Here is a tiny trained network, its code and every weight. The questions are about switching its units off for an input and a class, where a switched-off unit gives its printed mean instead of its output.

import numpy as np


def w(rows, s, z=0):
    codes = np.array(rows[::2]) - 128.0
    scale = np.full(codes.shape[1], s)
    scale[-1] = z or s
    return codes * scale


def f(y):
    return y / 2 * (1 + np.tanh(0.7978845608 * (y + 0.044715 * y**3)))


def log_softmax(a):
    a = a - a.max(-1, keepdims=True)
    return a - np.log(np.exp(a).sum(-1, keepdims=True))


def net(x, mask):
    res = np.array(x, float).reshape(1, 8) / 4 @ E
    y = f(res @ A[0][:, :-1].T + A[0][:, -1])
    res = res + np.where(mask, y, B[0][:, -1]) @ B[0][:, :-1]
    return log_softmax(res[-1] @ U[:, :-1].T + U[:, -1])


A, B = {}, {}
E = w([
[128,131,127,129,122,127],'x0',
[130,123,129,130,132,128],'x1',
[130,119,130,128,128,126],'x2',
[136,119,90,249,158,233],'x3',
[249,156,157,147,98,125],'x4',
[127,118,131,133,125,125],'x5',
[161,141,2,114,126,95],'x6',
[151,91,106,37,94,236],'x7',
],0.0083)
A[0] = w([
[197,131,144,137,114,124,45],'neuron 1',
[159,145,145,131,102,138,50],'neuron 2',
[139,113,144,64,147,98,48],'neuron 3',
[119,196,142,176,149,84,37],'neuron 4',
[91,118,115,124,132,132,70],'neuron 5',
[123,135,112,191,125,175,44],'neuron 6',
[108,117,206,149,114,141,83],'neuron 7',
[110,194,144,35,116,95,25],'neuron 8',
[130,107,169,125,118,155,63],'neuron 9',
[105,109,207,132,138,146,67],'neuron 10',
[95,124,95,175,143,188,81],'neuron 11',
[69,110,99,122,130,125,88],'neuron 12',
[156,84,49,130,112,86,44],'neuron 13',
[124,152,144,169,153,74,32],'neuron 14',
[58,88,97,96,160,112,104],'neuron 15',
[148,98,119,186,139,161,56],'neuron 16',
[130,129,117,153,148,163,54],'neuron 17',
[247,140,156,134,122,103,48],'neuron 18',
[141,129,108,155,148,189,123],'neuron 19',
[126,146,145,167,160,67,27],'neuron 20',
[135,137,130,73,126,202,65],'neuron 21',
[152,133,32,125,124,100,18],'neuron 22',
[128,119,149,125,145,137,54],'neuron 23',
[124,90,111,171,120,142,75],'neuron 24',
[101,124,187,141,103,146,60],'neuron 25',
[117,137,204,136,149,142,100],'neuron 26',
[140,120,120,149,170,156,71],'neuron 27',
[101,90,192,143,143,158,108],'neuron 28',
[174,92,124,77,135,174,53],'neuron 29',
[122,134,121,129,122,125,66],'neuron 30',
[122,122,116,102,110,104,50],'neuron 31',
[121,118,149,158,127,66,108],'neuron 32',
[134,121,119,86,106,187,48],'neuron 33',
[142,83,152,73,132,62,9],'neuron 34',
[144,89,120,51,115,185,43],'neuron 35',
[77,108,126,170,98,94,147],'neuron 36',
[126,151,113,171,135,175,56],'neuron 37',
[131,132,111,177,138,173,49],'neuron 38',
[133,142,113,144,177,163,51],'neuron 39',
[134,130,31,133,151,109,84],'neuron 40',
[126,132,134,157,130,87,64],'neuron 41',
[74,114,116,119,146,135,81],'neuron 42',
[132,113,153,131,117,134,66],'neuron 43',
[31,110,109,114,154,140,50],'neuron 44',
],0.013)
B[0] = w([
[121,186,136,140,128,155,138],'neuron 1',
[110,182,120,142,120,142,110],'neuron 2',
[114,132,149,144,116,87,161],'neuron 3',
[89,78,95,171,150,141,177],'neuron 4',
[123,138,121,130,109,138,114],'neuron 5',
[129,119,158,118,84,77,177],'neuron 6',
[140,169,66,86,156,108,199],'neuron 7',
[120,111,181,128,89,61,206],'neuron 8',
[129,155,87,131,136,111,124],'neuron 9',
[164,173,74,98,132,113,183],'neuron 10',
[135,138,169,117,95,75,237],'neuron 11',
[139,157,142,139,112,156,171],'neuron 12',
[149,147,103,108,147,120,164],'neuron 13',
[79,102,104,162,138,118,158],'neuron 14',
[147,171,163,150,117,172,244],'neuron 15',
[117,137,157,121,115,108,173],'neuron 16',
[124,162,141,145,106,85,127],'neuron 17',
[118,207,171,162,100,199,213],'neuron 18',
[105,115,157,108,118,96,254],'neuron 19',
[85,108,95,185,142,105,159],'neuron 20',
[66,118,68,197,171,107,202],'neuron 21',
[131,149,69,86,145,107,170],'neuron 22',
[117,205,87,139,116,113,96],'neuron 23',
[123,140,142,114,130,112,139],'neuron 24',
[142,145,100,113,119,123,145],'neuron 25',
[149,142,78,100,140,118,209],'neuron 26',
[113,146,146,122,133,104,132],'neuron 27',
[177,136,89,102,146,117,220],'neuron 28',
[83,124,113,171,131,134,183],'neuron 29',
[92,245,96,175,124,107,90],'neuron 30',
[129,138,123,133,121,108,114],'neuron 31',
[103,97,110,147,141,146,209],'neuron 32',
[103,125,98,186,167,117,170],'neuron 33',
[120,122,171,126,66,77,161],'neuron 34',
[90,106,100,179,163,107,223],'neuron 35',
[132,99,129,127,125,159,244],'neuron 36',
[120,131,153,126,100,86,160],'neuron 37',
[110,142,159,120,101,77,164],'neuron 38',
[123,145,131,128,106,99,124],'neuron 39',
[159,143,95,78,146,122,234],'neuron 40',
[106,127,99,148,114,132,132],'neuron 41',
[126,174,134,141,112,158,151],'neuron 42',
[120,156,106,135,110,125,101],'neuron 43',
[152,193,134,180,98,162,197],'neuron 44',
],0.013,0.0044)
U = w([
[96,88,182,91,59,6,76],'0',
[41,47,23,217,164,126,69],'1',
[126,83,115,84,121,160,250],'2',
[176,158,2,27,140,97,67],'3',
[130,200,163,159,83,238,73],'4',
[143,57,136,91,134,147,218],'5',
],0.007,0.015)

Each question gives the input, the list of numbers given to net, and the class t.
The units are the neurons (one row each of A and B). Each row of codes is followed by its name. A weight is (code - 128) times the scale printed after its matrix; where a second scale follows, it is the last column's (A, B and U).
mask holds one flag per neuron, in row order. A switched-off neuron (its flag False) gives its mean, the last column of its row in B, instead of its output. The means were averaged over made-up inputs and are rounded, as every weight is.
A unit's drop is (log p(t) with every unit on - log p(t) with that unit switched off) / (log p(t) with every unit on - log p(t) with every unit switched off).
The circuit of an input: a set's keep is (log p(t) with only the set's units on - log p(t) with every unit switched off) / (log p(t) with every unit on - log p(t) with every unit switched off). Starting from the 12 units with the biggest drops (on a tie, the unit counted first), units are removed one at a time, each time the one whose removal leaves the highest keep (on an exact tie, the one counted first), for as long as the keep stays at least 0.8.
circuit, biggest first: the units of the circuit, biggest drop first
most important unit: the unit with the biggest drop
top k neurons: the k neurons with the biggest drops, biggest first
drop of u: that unit's drop, to one decimal
input [1,-2,-3,-6,-8,-7,2,2], class 4: circuit, biggest first	[neuron 15; neuron 44]
input [2,-3,4,1,-4,2,7,2], class 3: most important unit	neuron 40
input [5,-2,3,-6,2,-1,0,5], class 0: circuit, biggest first	[neuron 8; neuron 3]
input [3,3,-1,4,-2,-4,7,-2], class 3: top 2 neurons	[neuron 40; neuron 22]
input [3,2,-8,5,8,-2,4,-8], class 1: top 2 neurons	[neuron 4; neuron 20]
input [8,0,-1,-5,7,6,-8,7], class 3: circuit, biggest first	[neuron 7; neuron 10; neuron 26]
input [-5,-3,1,6,-6,2,2,5], class 0: top 2 neurons	[neuron 11; neuron 19]
input [-4,2,-1,-3,-8,-5,-8,5], class 3: top 3 neurons	[neuron 28; neuron 10; neuron 7]
input [-5,3,3,-4,-8,-6,1,7], class 4: top 2 neurons	[neuron 15; neuron 44]
input [3,4,7,2,-6,0,-8,8], class 1: top 3 neurons	[neuron 21; neuron 35; neuron 33]
input [0,2,-1,4,5,5,-3,-7], class 1: circuit, biggest first	[neuron 4; neuron 20]
input [6,8,8,-8,8,1,-4,8], class 0: top 2 neurons	[neuron 8; neuron 34]
input [-3,-4,4,5,-3,-5,-7,7], class 1: drop of neuron 33	0.2
input [-4,3,-6,-5,-7,-2,5,-2], class 4: most important unit	neuron 15
input [7,2,0,-7,-6,1,-8,-8], class 1: drop of neuron 20	0.3
input [-6,-7,-5,-2,7,-6,-2,-5], class 4: drop of neuron 18	0.9
input [1,-5,0,6,-6,-1,-3,-1], class 0: drop of neuron 11	0.5
input [-1,-3,-3,2,-7,6,1,1], class 4: top 2 neurons	[neuron 44; neuron 15]
